In the rows, 128 means zero.
Each row of numbers belongs to one of the elements below and depends on some of the facts about them. Some rows are named. Which element is each other row?

Some facts about the elements:
sesko (ψ dovis,stosir) (Λ c)
trezon (ψ nivim,vugretrun) (Λ e)
mefom (ψ ristamas,fleflem) (Λ b)
suvil (ψ fletra) (Λ c)
skiburer (ψ gefes) (Λ a)
drifli (ψ bires,dratro) (Λ a)
garadun (ψ radal) (Λ a)
dribogre (Λ a)
mudigris (Λ d)
dovis (ψ ristamas) (Λ e)
fimik (ψ zuvak,radal,dresar) (Λ c)
rogriful (ψ mudigris) (Λ e)
ludrak (Λ a)
goga (ψ pleskem) (Λ b)
pleskem (ψ fletra) (Λ a)
susas (ψ suzok) (Λ b)
skopun (ψ taror,flasku) (Λ c)
tretro (ψ sogra) (Λ a)
vugretrun (Λ c)
kipas (Λ a)
fletra (ψ fleflem) (Λ b)
taror (ψ stosir,fleflem) (Λ a)
gristam (ψ flasku) (Λ d)
koplim (ψ ristamas) (Λ a)
fededon (ψ taror,dovis,ristamas) (Λ a)
zuflok (ψ ludrak) (Λ d)
bresken (ψ donotri,skasta,sobrese) (Λ a)
nafes (ψ medruplu) (Λ d)
mastas (ψ zikli) (Λ e)
vapek (Λ d)
flotren (ψ baklon,fleflem,flasku) (Λ a)
bogul (ψ tamuk) (Λ a)
dresar (ψ bires) (Λ a)
miklek (ψ fleflem) (Λ a)
brimer (Λ a)
skomo (Λ c)
grestin (Λ a)
zegro (ψ zikli) (Λ c)
bomeven (Λ e)
stefle (Λ b)
vali (ψ skenum) (Λ b)
teken (ψ dratro) (Λ d)
skenum (ψ tamuk) (Λ c)
donotri (ψ pleskem,radal,ristamas) (Λ a)
fupu (ψ taror,flasem,zoskil,tiplas) (Λ a)
lobru (ψ drifli) (Λ a)
fladel (ψ grupu) (Λ b)
flasem (Λ b)
nopla (ψ taror,koplim,mesir) (Λ c)
ketur (ψ grupu,ristamas) (Λ d)
flasku (Λ b)
badrek (ψ doklo,grepa,voskin) (Λ b)
tiplas (ψ stefle,medruplu) (Λ a)
noklur (ψ teken,sesko) (Λ b)
mimiflin (ψ piflak,letom,doklo,fimik) (Λ a)
stilek (Λ d)
lodren (Λ a)
stiskan (ψ ristamas) (Λ a)
zikli (ψ dovis,ristamas) (Λ b)
piflak (ψ drifli,vebri) (Λ b)
mesir (ψ radal,fekluklu,vanik) (Λ a)
skopli (ψ ristamas) (Λ a)
koplu (ψ grestin) (Λ b)
rubek (Λ a)
plodristi (ψ fleflem) (Λ a)
sistes (ψ letom,plodristi) (Λ d)
didris (Λ c)
noplil (Λ a)
briflogre (Λ b)
degra (ψ koplim,ristamas) (Λ c)
zoskil (Λ a)
gradan (ψ baklon) (Λ d)
zagral (ψ grufe) (Λ e)
runil (ψ dribogre,fimik) (Λ b)
vanik (ψ drifli,fleflem) (Λ b)
stosir (Λ a)
mudun (ψ gradan,ristamas) (Λ a)
plostuk (Λ a)
bretisom (ψ ketur) (Λ a)
dratro (Λ d)
suzok (ψ vugretrun,ristamas,geven) (Λ c)
fleflem (Λ a)
fekluklu (Λ a)
ristamas (Λ e)
vodro (ψ mefom) (Λ a)
vagre (ψ bires,griplis,noplil,sobrese) (Λ c)
nivim (ψ garadun,skenum) (Λ b)
griplis (ψ doklo,lustil,fleflem) (Λ b)
plido (ψ griplis,ristamas) (Λ b)
dopazol (Λ e)
sobrese (ψ vugretrun,fekluklu) (Λ a)
zadrem (ψ sobrese) (Λ b)
tamuk (ψ pleskem) (Λ e)
voskin (ψ mefom,zoskil) (Λ a)
nestik (ψ koplu,kitror) (Λ a)
bripe (ψ garadun,gredror) (Λ a)
drakor (ψ lodren,drifli) (Λ b)
tazol (ψ didris) (Λ c)
baklon (ψ kipas,zikli) (Λ a)
flavunek (ψ baklon,kipas,griplis,doklo) (Λ a)
nufe (ψ koplu) (Λ e)
seklek (ψ fekluklu,zoskil) (Λ a)
skener (ψ grepa) (Λ e)
pafar (ψ garadun,dribogre) (Λ a)
zuvak (ψ ristamas) (Λ b)
kitror (Λ a)
gipi (ψ koplu,dopazol,fleflem) (Λ a)
tezan (ψ vugretrun,zikli,vanik) (Λ d)
fegak (ψ truna,nestik,lustil,stosir) (Λ b)
truna (Λ a)
gekluk (ψ drifli,ristamas) (Λ c)
doklo (ψ pleskem,vugretrun,radal) (Λ e)
radal (ψ ristamas,fleflem) (Λ b)
bopi (ψ kulanis,fimik) (Λ b)
letom (Λ a)
gefes (ψ ristamas) (Λ e)
stema (ψ griplis) (Λ e)
skazovom (ψ badrek,vugretrun) (Λ a)
kulanis (ψ fededon,stosir,plostuk) (Λ a)
grudon (ψ lodren,teken) (Λ c)
grupu (ψ garadun,fletra,didris,plodristi) (Λ a)
sogra (ψ lustil) (Λ b)
gredror (Λ b)
lustave (ψ goga,skopli) (Λ a)
stipe (ψ plido) (Λ a)
bires (ψ ristamas) (Λ a)
loflum (ψ bires) (Λ a)
tozan (ψ lodren,drifli) (Λ a)
metrek (ψ mefom,ristamas) (Λ d)
mifluk (ψ bogul,sobrese) (Λ e)
skasta (ψ ristamas) (Λ a)
bodri (ψ fletra,grestin) (Λ c)
vebri (ψ ristamas,vagrar) (Λ c)
klatro (ψ donotri) (Λ a)
dukin (ψ bopi,plodristi) (Λ a)
pokla (ψ pleskem,donotri,brimer) (Λ a)
digros (ψ pleskem,vugretrun,staru,garadun) (Λ a)
skatul (ψ plostuk) (Λ d)
kodogi (ψ lustil,vagrar) (Λ d)
lustil (ψ dratro) (Λ c)
zosun (ψ fleflem,zikli) (Λ a)
steflufel (ψ vapek) (Λ a)
grepa (ψ dovis,stosir) (Λ b)
skogron (ψ ristamas) (Λ c)
geven (Λ b)
medruplu (ψ lobru) (Λ a)
kaperir (ψ loflum,fekluklu) (Λ a)
dride (ψ kaperir) (Λ e)
vagrar (ψ gefes,ristamas) (Λ a)
dristobu (ψ dratro) (Λ a)
grufe (ψ koplu,radal,tezan,dribogre) (Λ e)
staru (Λ a)

Some elements and their rows:
[109 138  87 148 126 133 136 164 164 101 107 122 130 115 146 123 118 115
 109 122 120 132 109 100 135 111 138] : tazol
[138 125 130  92 120 151 121 162 126 141 127 151 108 128 110 127 134 155
 101 162 169 139 154 103 173  79 111] : dribogre
[136  96  95 147 102 107 150 125 159  86 101 102 147 173 143 125 166 102
  94 138 166  95 130 119 120 100 123] : flotren
[ 98 113  99 143 142 109 123 161 133  99  98 144 156 167 133 191 147 156
 134 145 116 123 100 141 144 108 172] : kulanis
[123  99 112 104 127 148  88 138 118 117 132 170 146 142 122 158 141 186
 107 165 161 136 133 150 174  77 150] : stosir
[109 127  88 154 127 124 125 158 164  92 100 124 144 119 155 129 126 121
 101 125 117 122 104 115 128 105 153] : skopun
[142  99 107 129 108 107 167 152 155  96  98  99 143 174 143 139 162 118
  89 132 143  91 118 114 126  98 126] : gipi
[151  90 128 170 122 131 183 163 127  82 112  98 157 112 144  93 114 100
 175 160 112 179  92  87  96  92 128] : piflak
[ 99 130  61 161 119 127 153 139 149  88 115  93 127 165  98 152 102 125
 152 150 146 141 100 112 157 122 117] : bogul
[140  42  51 156 110 125 161 163 163 136 113  77 135 145 132  90 169  34
  47  94 144  92 133 144 128 105 147] : griplis
[ 92  42  49 163 142  95 117 209 148 137 141  98  64 133 167  84  99  28
  69  73  93 173 129 203 163 110 123] : lustil
[ 93 133 101 154 125 117 154 166 125 125  97  84 142 114 138 131 124 107
 109 157 129 131 133 104 127 115 153] : dride
[106 135 169 150 155 138 120 135 159 111 103  75 152 136  79 113 147 107
 102 114  79 134  85 100 157 151 135] : ketur
[101 133 156 150 143 136 118 133 159 108 108  94 149 175 116 118 158  77
 127 146 112 131 104 107 173 148 118] : mudun
[106 118  91 187 115  96 102 127 150 107  88  97 139 117  96 111 146  95
 114 122 156 145 133 107  99 116 151] : gradan
[ 98 138 187 148 159 153 111 128 163 106 115  80 158 185 110 110 165  72
 120 144  92 130  93 102 192 170 109] : skopli
[139 132 131 101 111 147 118 157 130 151 116 152 107 123 111 115 143 133
 112 169 184 144 168  85 156  82 108] : fekluklu
[121 136 171 163 144 140 129 136 165  72 120  92 154 126 165  77 120  84
 128 134  83 154  80  92 144 134 110] : gekluk

Rows to name:
No name comes twice in this set of rows, the named rows included.
[118 109  88 161 127 147 153 164 147 124 102 112 151 121 111 120 142  85
 127 140 132 137 116  94 131 112 154]  susas
[ 88 150  92 165 120 118 150 155 135 135  93  77 135 111 126 122 126  89
 107 158 152 127 150  89 127 121 144]  trezon
[116 111  78 160 128 149 159 164 148 114 106 111 149 123 106 131 130 101
 134 141 123 138 103  97 133 109 159]  vali
[ 98 144  80 192 109 120  92 119 176  89  95 129 157 118 154 105 138  79
 120 134 162 137 131 101 107 111 152]  zegro
[ 96 152  50 163 124 138 149 148 167  79 114 104 133 121 121 137  80 128
 127 127 122 139  84 100 152 119 133]  skenum
[ 89 123 132 216 134 167  60  74 168  96  98 114 223 146 116  96 194  41
 141 156 147 140 108 110 125 151 175]  zikli
[139  73 102 133 112 102 145 131 152  69  99 110 181 189 158 169 176 157
  79 128 135  69 100 151 123  91 162]  taror
[150 118 155 116 130 171 192 154 186 119  95  57 175 150 109  97 191  66
  56 112 104  48  95  59 150 134 125]  radal
[111 118 104 143 125 110 144 157 141 105 100 120 134 161 127 152 144 123
 126 147 136 124 118 117 139 109 137]  fupu
[110 129  91 147 124 117 155 155 154 108 105  99 122 163 108 141 130 109
 134 144 138 129 117 100 153 117 118]  klatro

The same elements again, as new rows of numbers:
Named rows:
[110 125 162 140 106 143 134 122 104 146 171 144  90 113 117 135 137 109
  86 119 103 134 106 150 113 114 123 110 169 107 123 131 143] : geven
[137 106 139 150 139 129 142 130 153 123 130 158 148 155 107 172 147 122
 105 140  98 126 167 119 131 120 123 121 148 125 135 181 141] : badrek
[140  64 100 226 112 142 113  83 120 102  67 152 107  94 144 149 110 178
 130 180  95 142 145 163  97 124 139 177  92 102 107  86 117] : miklek
[123 113 123 149 131 130 141 134 126 127 135 155 139 141 124 145 146 117
 103 144 101 124 149 114 128 103 115 103 156 120 145 158 149] : vali
[107 112 144 126 133 123 131 122 112  98 110 176 107 137 144 152 124 138
 105 142  85  98 145 139 150 111 117 113 138 128 148 178 127] : skatul
[112 102 147 131 135 139 124  91 118  96 132 140 122 149 126 137 135 143
 125 142  96  99 147 124 128 114 100  99 132 136 136 154 130] : rogriful
[129 112 125 138 117 137 131  84 116  80 111 144 136 138 139 138 115 147
 101 163 109 141 132 129 123  89 102 134 160 106 132 130 131] : suvil
[100 154  33 135 169  65 153 153 123 134  91  89  39  88 145  87  88  97
 108 118  82  94 156 131 136 100 169  92 114 151 179  92 153] : bires
[108 159  34  93 213  97 146 123 105 129 131 104  48 103 136 110  90 117
 162  87  53 105 143 118 151  89 147  93 121 136 140 103 136] : gefes
[151 102   7 181 187 135 165 134 101 173 133 155  47  55 112 142  93 145
 141 145  56 186 190 145 112  68 157 133 109 107 117  53 104] : radal
[113 117 151 156 104 116 131 106 129 104 100 136 127 138 137 129 135 127
  93 152 116  98 150 133 116 134 144 125 120 131 150 151 132] : steflufel
[128  98 133 136 144 135 133 138 142 122 121 161 151 131 135 156 151 120
 112 121  82 132 144 138 134 135 100 131 142 125 143 199 154] : fegak
[128 145 143 148 107 113 134  91 128  86  97 139 155 154 146 130 149 137
  94 162 122  74 143  98 103 110 144 122 142 109 149 149 146] : bogul
[119  94 171 175 133  98 134 101 175  79 122 154  88 189  56 214 103 147
  80 179 111  72 171 121 146  95 162 116 155 135 119 146 124] : tezan
[106 141  63 115 191  94 146 140 108 115 107 147  50  92 138 137  90 132
 131 118  53 106 146 141 157  86 154 114 134 125 148 126 127] : metrek
[ 86  64 107 183  75  77 102 125 130  89  67  76  77 110 168  90 112 121
  53 190 136  51 111 144  85  95  76  62 148 171 229 117 225] : drifli
[129 108 149 145 116 114 130 102 139  99  99 135 132 135 137 133 138 134
  92 149 105  98 155 138 116 149 138 138 110 135 156 164 140] : tretro
[ 85 168  37 101 228  94 136 143 124 112 110 112  91 144 143 126  98 107
 184  68  51 108 136 111 186 105 141  94 128 128 116 140 130] : dovis

Name these rows:
No name comes twice in this set of rows, the named rows included.
[104  97 145 127 142 136 121  99 129  93 119 146 149 169 134 141 139 137
 139 136  93  97 147 122 140 123  96 104 130 138 127 179 131]  skener
[120  95 127 145 129 136 149 144 123 143 139 161 132 129 120 142 143 112
  99 143  98 138 170 129 126 109 117 103 144 134 145 160 134]  runil
[126 109 187 203 119  89 114  86 213  62  87 116 134 216  70 207 121 139
  93 161 135  64 150 107 132 142 171 150 139 123  98 156 146]  baklon
[113  84 138 136 135 155 149 103 103 125 146 159 118 153 112 134 137 140
 117 161  93 123 201 129 130 115 117  95 103 164 144 150  95]  grufe
[146 105 166 169 118 105 125  89 168  89 101 126 122 153  99 165 133 144
  87 160 115  89 159 130 108 145 158 154 112 128 136 153 137]  flavunek
[148 141 151 153 100 116 149  79 129  97 124 141 131 147 115 136 148 140
  76 177 126  81 169 100  90 108 168 123 129 115 146 129 122]  digros
[113 104 147 129 118 131 133 107 124  93 113 139 118 145 129 134 112 130
  92 153 111 148 141 142 140 113 102 126 155 136 139 150 125]  tazol
[123 109 112 148 133 133 145 133 123 135 136 158 133 131 129 144 145 119
 104 141 100 130 156 123 125 101 112 104 151 117 144 154 146]  fladel
[136  77 125 228 120 118 111  81 162  85  67 138 114 146 115 178 109 165
 114 173 107 117 147 139 111 129 153 166 113 108  94 108 125]  zosun
[127 122 144 153 108 107 139  97 138 107 110 131 121 145 119 133 137 132
  82 161 116  94 169 120 108 127 157 123 117 130 153 142 128]  bresken
[125 141 107 118 157 101 152 114 146 109 139 111  62 137  82 146  82 116
  88 134  95 141 158 131 144  94 154 123 158 136 131 109 120]  suzok
[113  98 123 148 129 146 153 149 111 144 131 174 145 128 131 139 150 109
 106 143  96 150 174 131 134 115 107 104 138 133 145 169 127]  koplu

